Below is a small trained network, with its code and all its weights. Each question gives an input and a class and asks what happens when units are switched off, that is, made to give their printed mean instead of their output.

import numpy as np


def w(rows, s, z=0):
    codes = np.array(rows[::2]) - 128.0
    scale = np.full(codes.shape[1], s)
    scale[-1] = z or s
    return codes * scale


def norm(h):
    return h / np.sqrt((h * h).mean(-1, keepdims=True) + 1e-5)


def f(y):
    return np.maximum(y, 0)


def log_softmax(a):
    a = a - a.max(-1, keepdims=True)
    return a - np.log(np.exp(a).sum(-1, keepdims=True))


def net(x, mask):
    res = np.array(x, float).reshape(1, 6) / 4 @ E
    u = 0
    for l in range(3):
        y = f(norm(res) @ A[l][:, :-1].T + A[l][:, -1])
        res = res + np.where(mask[u : u + 6], y, B[l][:, -1]) @ B[l][:, :-1]
        u += 6
    return log_softmax(norm(res)[-1] @ U[:, :-1].T + U[:, -1])


A, B = {}, {}
E = w([
[117,136,116,151,102,136,133,127,133,127,125,157],'x0',
[82,56,156,94,180,101,152,152,74,154,57,248],'x1',
[148,130,118,118,130,133,133,112,161,129,135,159],'x2',
[45,207,66,64,168,222,179,66,102,126,129,99],'x3',
[174,254,84,111,152,172,42,169,102,205,80,132],'x4',
[135,112,110,145,131,119,114,83,120,131,112,136],'x5',
],0.0082)
A[0] = w([
[208,180,144,223,76,112,82,103,173,104,244,42,170],'L0N0',
[177,185,87,147,105,172,29,141,159,122,119,70,80],'L0N1',
[98,231,63,34,91,159,13,95,110,134,116,100,161],'L0N2',
[21,191,138,49,187,218,217,40,76,126,98,148,3],'L0N3',
[78,161,22,127,122,254,184,76,156,125,195,14,105],'L0N4',
[129,194,82,110,96,114,253,11,97,55,201,28,112],'L0N5',
],0.006,0.0042)
B[0] = w([
[96,78,12,8,56,122,179,117,103,137,76,91,247],'L0N0',
[116,96,117,171,138,203,36,252,125,236,138,164,201],'L0N1',
[152,75,141,177,208,215,174,178,171,232,88,145,241],'L0N2',
[159,65,50,67,3,144,66,151,102,115,150,52,238],'L0N3',
[142,230,190,216,231,100,141,47,197,66,163,149,254],'L0N4',
[147,210,176,168,93,57,150,131,185,26,154,181,234],'L0N5',
],0.0065,0.0081)
A[1] = w([
[160,201,148,107,108,97,61,131,108,143,79,152,79],'L1N0',
[58,72,202,177,221,57,192,112,210,71,130,153,120],'L1N1',
[147,152,37,98,97,205,92,161,147,189,91,71,175],'L1N2',
[117,76,1,14,27,64,198,99,117,6,147,84,2],'L1N3',
[94,242,102,60,169,173,175,46,58,123,76,141,54],'L1N4',
[202,187,44,84,127,145,44,198,79,228,67,152,46],'L1N5',
],0.0067,0.0031)
B[1] = w([
[125,161,152,197,129,128,95,97,111,100,109,86,148],'L1N0',
[192,123,134,101,55,177,64,181,135,106,108,170,208],'L1N1',
[183,2,110,81,56,136,49,122,77,65,165,163,242],'L1N2',
[39,188,59,123,166,156,189,110,132,220,155,48,255],'L1N3',
[140,52,194,73,66,129,66,164,60,125,80,189,155],'L1N4',
[218,153,241,149,150,109,147,177,146,53,86,189,246],'L1N5',
],0.0086,0.0094)
A[2] = w([
[153,180,100,190,214,181,51,110,133,212,184,155,31],'L2N0',
[213,219,173,185,249,195,67,151,123,159,104,159,67],'L2N1',
[167,194,216,220,159,128,151,117,152,46,100,127,133],'L2N2',
[74,154,91,125,226,243,96,105,100,134,187,160,109],'L2N3',
[141,208,139,191,238,29,129,183,118,216,97,189,1],'L2N4',
[106,142,50,140,159,254,211,185,165,195,154,78,135],'L2N5',
],0.0074,0.0027)
B[2] = w([
[51,72,43,89,100,157,125,124,77,113,147,153,167],'L2N0',
[44,148,114,109,69,57,184,38,101,134,152,34,254],'L2N1',
[77,149,168,157,227,124,145,162,175,111,167,133,221],'L2N2',
[110,98,69,101,107,54,181,128,140,247,60,126,172],'L2N3',
[119,175,121,180,197,98,208,81,240,102,161,187,156],'L2N4',
[77,103,127,102,174,114,121,116,39,193,52,125,234],'L2N5',
],0.011,0.0082)
U = w([
[37,98,14,71,87,99,192,69,92,192,139,66,5],'0',
[250,68,130,101,91,170,72,175,83,132,107,178,211],'1',
[150,222,185,189,211,84,169,94,212,72,193,148,135],'2',
],0.012,0.002)

Each question gives the input, the list of numbers given to net, and the class t.
The units are the neurons (one row each of A and B). Each row of codes is followed by its name. A weight is (code - 128) times the scale printed after its matrix; where a second scale follows, it is the last column's (A, B and U).
mask holds one flag per neuron, layer by layer. A switched-off neuron (its flag False) gives its mean, the last column of its row in B, instead of its output. The means were averaged over made-up inputs and are rounded, as every weight is.
A unit's drop is (log p(t) with every unit on - log p(t) with that unit switched off) / (log p(t) with every unit on - log p(t) with every unit switched off).
The circuit of an input: a set's keep is (log p(t) with only the set's units on - log p(t) with every unit switched off) / (log p(t) with every unit on - log p(t) with every unit switched off). Starting from the 12 units with the biggest drops (on a tie, the unit counted first), units are removed one at a time, each time the one whose removal leaves the highest keep (on an exact tie, the one counted first), for as long as the keep stays at least 0.8.
units of the circuit, in order: the units of the circuit, biggest drop first
k most important neurons: the k neurons with the biggest drops, biggest first
top k neurons in layer l: the k neurons of layer l with the biggest drops, biggest first
drop when u is switched off: that unit's drop, to one decimal
input [3,6,-8,0,-5,4], class 1: units of the circuit, in order -> (L1N1)
input [-7,1,-4,-4,-5,-3], class 1: 3 most important neurons -> (L0N3; L0N0; L1N1)
input [-6,-7,1,7,-4,2], class 2: 2 most important neurons -> (L0N4; L0N5)
input [7,3,6,7,1,1], class 1: 2 most important neurons -> (L0N3; L0N2)
input [-4,-8,-5,0,5,2], class 1: 4 most important neurons -> (L1N2; L0N0; L1N3; L1N5)
input [-7,0,-4,-3,2,-2], class 1: 2 most important neurons -> (L0N4; L1N2)
input [-8,3,-8,-1,6,8], class 2: 3 most important neurons -> (L1N5; L0N0; L0N3)
input [-2,-1,-2,5,-7,2], class 2: 2 most important neurons -> (L0N5; L0N4)
input [5,1,7,7,6,-3], class 1: 3 most important neurons -> (L1N2; L0N3; L1N3)
input [8,-7,5,-1,1,6], class 1: 2 most important neurons -> (L0N0; L0N1)
input [3,-5,1,5,0,-5], class 2: 4 most important neurons -> (L0N4; L0N5; L1N3; L2N2)
input [-8,0,5,5,0,5], class 2: 4 most important neurons -> (L0N4; L0N0; L0N5; L1N3)
input [3,8,-5,-7,1,-3], class 2: 2 most important neurons -> (L1N2; L2N4)
input [5,-3,-6,4,-5,-8], class 2: units of the circuit, in order -> (L0N4)
input [8,3,3,-3,5,-8], class 2: top 2 neurons in layer 0 -> (L0N3; L0N0)
input [4,-1,-6,-3,1,-4], class 1: top 2 neurons in layer 0 -> (L0N1; L0N5)
input [-3,4,1,-2,1,-4], class 2: drop when L1N2 is switched off -> 0.7
input [0,6,0,-1,-5,-7], class 1: drop when L0N3 is switched off -> 0.6
input [-4,4,-2,-4,7,-2], class 2: drop when L2N3 is switched off -> 0.0
input [-7,-2,4,-2,6,-6], class 1: units of the circuit, in order -> (L1N2)
